[[  3  18  11  10  -5   4  -8   3  -3]
 [ 11   1  10  32  -4 -10   7 -24  -7]
 [ -1   2   7  15 -12   7  -6   8   3]
 [ 15   1  -5  14   3   2   3 -25  -6]
 [ -5  11  22  11  -4   7 -18   0  -2]
 [ -2   6   8  17  -9  10  -9  10  -3]
 [-30   4 -49   2 -15 -15 -18  17  -7]
 [ 22  -9  -4  16  -5  -1  -1 -24   5]]
Rows and columns are numbered from 1.
Report the bottom-right entry.
A: 5
Report the entry at row 1, column 1.
A: 3
Report the entry in row 1 and column 2.
A: 18
The entry at row 2, column 1 is 11
The top entry of the column that holds the largest entry -> 10
Report the entry at row 2, column 3.
A: 10
Report the entry at row 3, column 1.
A: -1
Report the entry directly below -30.
A: 22
Report the entry in row 1 and column 3.
A: 11
Report the bottom entry of the column that holds the smallest entry.
A: -4
Report the entry just right of 6.
A: 8
Report the entry just right of the smallest entry.
A: 2
Report the minimum.
A: -49
The entry directly below the largest entry is 15
Report the entry in row 3 and column 3.
A: 7
Report the entry at row 2, column 2.
A: 1
Report the top-right entry.
A: -3
The entry just left of -8: 4
Report the largest entry.
A: 32
Report the entry just left of -10.
A: -4

m =
[[-23  27  -6  18 -15  -5]
 [ -2 -32  21 -18 -27  38]
 [-24  23  -1  15 -18  -1]
 [ 38 -37  -8   4   5  18]
 [-18  33 -15  28  -6 -15]
 [ 31  -8 -31  25  16  -7]
 [ 28 -40  -7 -11 -11  30]
 [ 29  -9 -23  25  15  -6]]
The entry in the top-right corner: -5
The entry in the top-left corner is -23
The entry in the bottom-right corner: -6
The entry just right of -2 is -32
The entry directly above 16 -> -6
Report the first entry in the row that holds the smallest entry.
Answer: 28
Report the largest entry in the first column.
Answer: 38
The fourth entry in reading order: 18
The 4th-last entry, reading row by row -> -23
The bottom entry of the column that holds the smallest entry -> -9
The entry in the bottom-left corner is 29
The entry directly above the smallest entry is -8
Report the third entry on the main diagonal.
Answer: -1
The 2nd entry in reading order is 27
Report the entry directly below 23.
Answer: -37
The minimum -> -40
The 3rd-last entry, reading row by row is 25
Report the second entry on the diagonal from the top-right corner.
Answer: -27
